Below are the code and all the weights of a small trained network. Each question names an input and a target symbol and asks about switching units off, where a switched-off unit gives its printed mean instead of its output.

import numpy as np


def w(rows, s, z=0):
    codes = np.array(rows[::2]) - 128.0
    scale = np.full(codes.shape[1], s)
    scale[-1] = z or s
    return codes * scale


def norm(h):
    return h / np.sqrt((h * h).mean(-1, keepdims=True) + 1e-5)


def f(y):
    return np.maximum(y, 0)


def softmax(a):
    e = np.exp(a - a.max(-1, keepdims=True))
    return e / e.sum(-1, keepdims=True)


def log_softmax(a):
    a = a - a.max(-1, keepdims=True)
    return a - np.log(np.exp(a).sum(-1, keepdims=True))


def net(x, mask):
    ids = ['αγδεζηθλμξπφω'.index(c) for c in x.split()]
    T = len(ids)
    res = E[ids] + P[:T]
    u = 0
    for l in range(2):
        q, k, v = (norm(res) @ M[l].T for M in (Q, K, V))
        z = softmax(np.where(np.tri(T) > 0, q @ k.T / 3**0.5, -1e9)) @ v
        res = res + np.where(mask[u], z, O[l][:, -1]) @ O[l][:, :-1]
        u += 1
        y = f(norm(res) @ A[l][:, :-1].T + A[l][:, -1])
        res = res + np.where(mask[u : u + 4], y, B[l][:, -1]) @ B[l][:, :-1]
        u += 4
    return log_softmax(norm(res)[-1] @ U[:, :-1].T + U[:, -1])


Q, K, V, O, A, B = {}, {}, {}, {}, {}, {}
E = w([
[181,183,86,84,112,189],'α',
[119,199,83,75,127,116],'γ',
[108,161,107,152,114,128],'δ',
[153,107,93,157,148,167],'ε',
[168,149,118,146,136,195],'ζ',
[121,178,103,113,141,145],'η',
[129,149,138,164,125,150],'θ',
[86,207,53,102,129,118],'λ',
[208,52,152,180,172,183],'μ',
[138,142,108,49,125,75],'ξ',
[143,151,159,151,114,154],'π',
[119,96,59,253,98,188],'φ',
[208,160,203,56,121,125],'ω',
],0.022)
P = w([
[112,214,133,146,252,84],'0',
[223,176,90,96,66,103],'1',
[83,177,148,169,194,122],'2',
[207,134,97,107,72,117],'3',
[72,152,160,162,176,141],'4',
[202,119,80,100,82,121],'5',
[64,133,164,148,162,162],'6',
[201,114,61,89,94,117],'7',
[41,109,163,118,146,194],'8',
[204,91,52,80,110,131],'9',
[32,101,189,82,141,234],'10',
],0.017)
Q[0] = w([
[173,108,233,82,68,53],'0.h1',
[242,133,4,39,220,187],'0.h1',
[164,72,205,159,238,151],'0.h1',
],0.011)
K[0] = w([
[170,131,246,108,117,23],'0.h1',
[179,106,66,47,201,180],'0.h1',
[229,108,211,127,193,230],'0.h1',
],0.013)
V[0] = w([
[146,253,114,147,60,190],'0.h1',
[192,159,116,125,134,5],'0.h1',
[85,84,39,47,188,223],'0.h1',
],0.011)
O[0] = w([
[183,87,250,157,139,99,254],'0.h1',
[170,88,118,105,60,127,87],'0.h1',
[113,191,196,173,79,118,199],'0.h1',
],0.013,0.0067)
A[0] = w([
[52,94,186,6,166,81,230],'0.n1',
[124,51,15,154,75,198,190],'0.n2',
[179,180,100,92,89,58,217],'0.n3',
[90,164,161,103,243,25,253],'0.n4',
],0.015,0.0025)
B[0] = w([
[108,52,178,186,180,162,210],'0.n1',
[154,135,198,141,115,116,253],'0.n2',
[154,80,188,190,174,120,244],'0.n3',
[79,111,99,73,248,122,254],'0.n4',
],0.017,0.0066)
Q[1] = w([
[98,147,151,131,106,82],'1.h1',
[123,78,158,130,141,163],'1.h1',
[205,20,251,129,102,209],'1.h1',
],0.023)
K[1] = w([
[136,147,112,120,118,111],'1.h1',
[104,98,110,144,128,158],'1.h1',
[3,114,204,84,87,215],'1.h1',
],0.029)
V[1] = w([
[188,93,195,65,169,190],'1.h1',
[61,35,71,176,101,121],'1.h1',
[177,128,77,154,143,252],'1.h1',
],0.031)
O[1] = w([
[80,123,126,226,141,42,251],'1.h1',
[167,182,75,115,22,149,135],'1.h1',
[81,54,126,254,75,202,172],'1.h1',
],0.018,0.017)
A[1] = w([
[135,119,218,199,151,104,72],'1.n1',
[203,187,143,172,70,72,21],'1.n2',
[33,144,119,126,254,169,254],'1.n3',
[204,193,61,92,53,22,73],'1.n4',
],0.03,0.0036)
B[1] = w([
[109,180,82,99,70,196,254],'1.n1',
[141,51,174,58,197,43,173],'1.n2',
[123,103,251,73,219,64,224],'1.n3',
[144,252,91,255,104,215,141],'1.n4',
],0.028,0.033)
U = w([
[165,165,136,113,133,142,67],'α',
[89,90,131,169,85,27,56],'γ',
[125,114,95,86,129,109,101],'δ',
[194,156,140,228,145,77,117],'ε',
[130,114,89,70,148,175,96],'ζ',
[143,149,104,117,126,98,119],'η',
[98,92,124,194,103,183,166],'θ',
[100,98,82,82,111,81,128],'λ',
[131,96,144,145,244,75,198],'μ',
[212,47,152,134,116,118,145],'ξ',
[53,153,211,118,119,171,3],'π',
[116,107,68,95,143,100,140],'φ',
[161,141,103,116,157,143,106],'ω',
],0.011,0.0049)

Each question gives the input, a string of symbols that net reads in full, and the target symbol t.
The units are the heads (3 rows each of Q, K, V and O) and the neurons (one row each of A and B). Each row of codes is followed by its name. A weight is (code - 128) times the scale printed after its matrix; where a second scale follows, it is the last column's (O, A, B and U).
mask holds one flag per unit, layer by layer, with each layer's heads first. A switched-off unit (its flag False) gives its mean, the last column of its rows in O or B, instead of its output. The means were averaged over made-up inputs and are rounded, as every weight is.
A unit's drop is (log p(t) with every unit on - log p(t) with that unit switched off) / (log p(t) with every unit on - log p(t) with every unit switched off).
The circuit of an input: a set's keep is (log p(t) with only the set's units on - log p(t) with every unit switched off) / (log p(t) with every unit on - log p(t) with every unit switched off). Starting from all 10 units, units are removed one at a time, each time the one whose removal leaves the highest keep (on an exact tie, the one counted first), for as long as the keep stays at least 0.8.
circuit, biggest first: the units of the circuit, biggest drop first
most important unit: the unit with the biggest drop
top k neurons: the k neurons with the biggest drops, biggest first
k most important neurons of layer l: the k neurons of layer l with the biggest drops, biggest first
input μ φ α ζ α ζ ω ω, target γ: circuit, biggest first => [1.h1, 0.n1, 0.h1, 1.n3]
input μ α ξ α, target ε: circuit, biggest first => [1.h1, 1.n4, 0.n1]
input φ η μ φ φ θ ξ ε ξ ξ, target ε: top 2 neurons => [1.n4, 1.n2]
input ζ λ φ ε φ φ φ α, target ξ: most important unit => 1.h1
input φ η φ φ φ φ φ θ π ξ, target λ: circuit, biggest first => [0.h1, 1.n3, 1.n2]
input α α ε ζ μ ω, target θ: circuit, biggest first => [1.h1, 1.n3, 0.h1]
input φ φ φ ω, target ξ: circuit, biggest first => [1.h1, 1.n1, 1.n3, 0.h1]
input φ ξ ξ φ ξ γ μ μ ω α, target γ: circuit, biggest first => [1.h1, 0.n1, 1.n3, 0.h1]
input ξ ξ φ ε α ε μ ω, target θ: circuit, biggest first => [0.h1, 1.h1, 1.n3]
input φ φ α ε φ ε φ ξ, target ξ: top 3 neurons => [0.n3, 1.n1, 1.n3]
input φ φ ξ φ φ ζ ω λ φ ε, target ξ: top 2 neurons => [1.n1, 1.n3]
input φ ξ ζ γ, target π: top 2 neurons => [1.n1, 0.n4]
input φ μ φ, target π: top 4 neurons => [0.n1, 0.n3, 1.n2, 0.n4]
input φ φ φ α μ ξ φ ξ ξ π, target ε: top 3 neurons => [1.n4, 1.n2, 1.n3]
input ξ φ μ ξ, target θ: most important unit => 0.h1
input α ξ φ ξ, target ξ: circuit, biggest first => [0.h1, 1.h1, 1.n1, 1.n3]
input φ μ μ δ, target θ: circuit, biggest first => [0.h1, 1.n3]
input φ φ φ ζ, target ξ: 2 most important neurons of layer 1 => [1.n1, 1.n3]
input α π μ μ η μ π φ ξ μ, target ε: top 2 neurons => [1.n4, 0.n1]
input ξ φ ξ ζ δ μ ξ ξ, target ε: most important unit => 1.h1
input ξ φ ω μ, target γ: 2 most important neurons of layer 0 => [0.n1, 0.n2]
input λ φ ξ μ φ ε, target ξ: circuit, biggest first => [1.h1, 1.n1, 1.n3, 1.n2]
input ξ π μ μ, target θ: circuit, biggest first => [1.h1, 0.h1, 1.n3]
input φ φ φ λ ζ π μ λ, target θ: circuit, biggest first => [0.h1, 1.n3]
input α λ φ φ φ φ ζ ζ, target π: top 4 neurons => [1.n1, 0.n4, 1.n2, 0.n2]
input μ ξ α ξ φ ξ μ, target π: top 2 neurons => [1.n2, 0.n1]
